[[ 40 -45]
 [-14 -43]
 [ 41 -42]
 [ 41 -47]]
->
[-45 -14]

[[ 26  36 -16]
 [  7  25  11]]
->
[-16  25]

[[ 15   3]
 [ 18  49]
 [ 22 -12]
 [ 12   1]
 [  2   5]]
->
[ 3 18]

[[-38 -32  34  37]
 [-36 -30  32  36]]
->
[37 32]

[[  4  -4  16 -10   8]
 [  0  -5 -25 -20  38]]
->
[  8 -20]

[[ 40  -3   2 -33   2]
 [ 36   2   1 -42  -5]
 [-37  -2  -1  42   5]
 [-41   3  -2  33  -2]]
->
[  2 -42  -1   3]

[[  0  27 -25   0]
 [-28   0   3  30]
 [  9  40 -38  -8]]
->
[ 0  3 40]
---
[[-12  31  19]
 [ 37 -18 -42]]
->
[[ 31  19]
 [-18 -42]]

[[ 32  10 -26]
 [ -5 -29 -28]
 [ 42  33  -9]
 [ 41  34  -5]]
->
[[ 10 -26]
 [-29 -28]]

[[-12  -4  24  36  11]
 [ 46 -14  29  18  -5]]
->
[[ -4  24]
 [-14  29]]

[[  1  -1   2  35]
 [ 15  -1 -21  18]
 [ -2  -1 -23  16]]
->
[[ -1   2]
 [ -1 -21]]

[[ 44  45  46 -38 -37]
 [  0   0   0   0   0]
 [  2   2   2  -1  -1]
 [-43 -44 -45  37  35]
 [ -2  -2  -2   1   1]]
->
[[45 46]
 [ 0  0]]

[[21 29 37 20 43]
 [14 19 24 13 29]
 [14 20 25 14 29]
 [ 7  3 -1  8 -4]
 [ 8  3 -1  9 -5]]
->
[[29 37]
 [19 24]]

[[-26  -9 -19  37]
 [ 20 -38  15  33]
 [-37   6  -4 -30]]
->
[[ -9 -19]
 [-38  15]]
---
[[-14  24 -11 -13   7  24 -15   9 -26  10   9  13 -14   4  -2]
 [ -7  -6   7   8  -9  -7   9 -42  32 -37 -27 -48  -4 -21  -9]
 [ 16 -19   9   8  -9 -22  14   6   4  10   9  11  19   5  16]
 [ -6  -7   6   9  -9   0   8 -45  34 -35 -27 -47  -4 -22 -13]]
->
[[-14 -11   7 -15 -26   9 -14  -2]
 [ -7   7  -9   9  32 -27  -4  -9]
 [ 16   9  -9  14   4   9  19  16]
 [ -6   6  -9   8  34 -27  -4 -13]]

[[ -6 -25   8 -19]
 [ 23  -3   0 -39]
 [ 22  35 -40  34]
 [-28  37  24  15]
 [ 41  -5  33 -12]]
->
[[ -6   8]
 [ 23   0]
 [ 22 -40]
 [-28  24]
 [ 41  33]]

[[  5 -30  -1  -4 -14 -12 -17  15  -7  28  18  13  12 -39]
 [-39  11  19  28 -44  -5   4 -10 -12 -11  -4  -6   2  -2]
 [-13  31   5  10   4  10  17 -16   4 -29 -18 -14 -12  37]
 [ -5  33   1   4  16  13  18 -16   8 -30 -20 -14 -13  43]
 [-35  10  17  25 -39  -4   4  -9 -11 -11  -4  -5   1  -1]]
->
[[  5  -1 -14 -17  -7  18  12]
 [-39  19 -44   4 -12  -4   2]
 [-13   5   4  17   4 -18 -12]
 [ -5   1  16  18   8 -20 -13]
 [-35  17 -39   4 -11  -4   1]]

[[ 19  -8  21 -19  18  11  -8 -27 -26  32  25 -27 -17 -21 -13]
 [ 39  33  48  16  29  31   7  -5 -10  10 -11 -20  12 -10  26]]
->
[[ 19  21  18  -8 -26  25 -17 -13]
 [ 39  48  29   7 -10 -11  12  26]]

[[ -9  24  -4 -23 -29]
 [-21  36 -16 -25 -14]
 [  4  28  13  -4 -32]
 [ 17 -35 -16  38 -42]
 [  7  -1 -50   1  -3]
 [-16   9 -14 -35  31]]
->
[[ -9  -4 -29]
 [-21 -16 -14]
 [  4  13 -32]
 [ 17 -16 -42]
 [  7 -50  -3]
 [-16 -14  31]]

[[  5  11  -9  -4   3]
 [ 14 -24  22  -3 -30]
 [ 18  11  -2   7   3]
 [-26   8  10   9   2]
 [  2  -2   2  25  -2]
 [ -1  -7  20  -1   3]
 [ -4   0 -11   6  -4]
 [  3  43  -1   3 -29]]
->
[[  5  -9   3]
 [ 14  22 -30]
 [ 18  -2   3]
 [-26  10   2]
 [  2   2  -2]
 [ -1  20   3]
 [ -4 -11  -4]
 [  3  -1 -29]]

[[  7 -20  -9 -29  -2 -20 -19  -3   8   9  -3]
 [  8 -14   7  -9  31   4  15 -13  22  15 -29]
 [ 18 -30  -6 -39  11 -23 -19   3  17  15 -16]
 [-42 -28 -22 -45 -18 -30 -20  -4 -11 -15  17]]
->
[[  7  -9  -2 -19   8  -3]
 [  8   7  31  15  22 -29]
 [ 18  -6  11 -19  17 -16]
 [-42 -22 -18 -20 -11  17]]

[[-25  -4   8  -6 -27 -23  -4]
 [ 19  -2 -11  17  16  12  -2]
 [ -2  10 -17  23  -2  -3  11]
 [ 17  -5  -5   9  14  10  -4]
 [ 22  -4  -7  12  19  14  -4]
 [-19  -7  11 -12 -20 -17  -7]
 [  2   5 -19  27   0   0   6]
 [ -3  12 -15  20  -4  -5  13]
 [  3 -34  11  -9   3   7 -36]
 [-18  -5   8  -7 -19 -17  -5]]
->
[[-25   8 -27  -4]
 [ 19 -11  16  -2]
 [ -2 -17  -2  11]
 [ 17  -5  14  -4]
 [ 22  -7  19  -4]
 [-19  11 -20  -7]
 [  2 -19   0   6]
 [ -3 -15  -4  13]
 [  3  11   3 -36]
 [-18   8 -19  -5]]
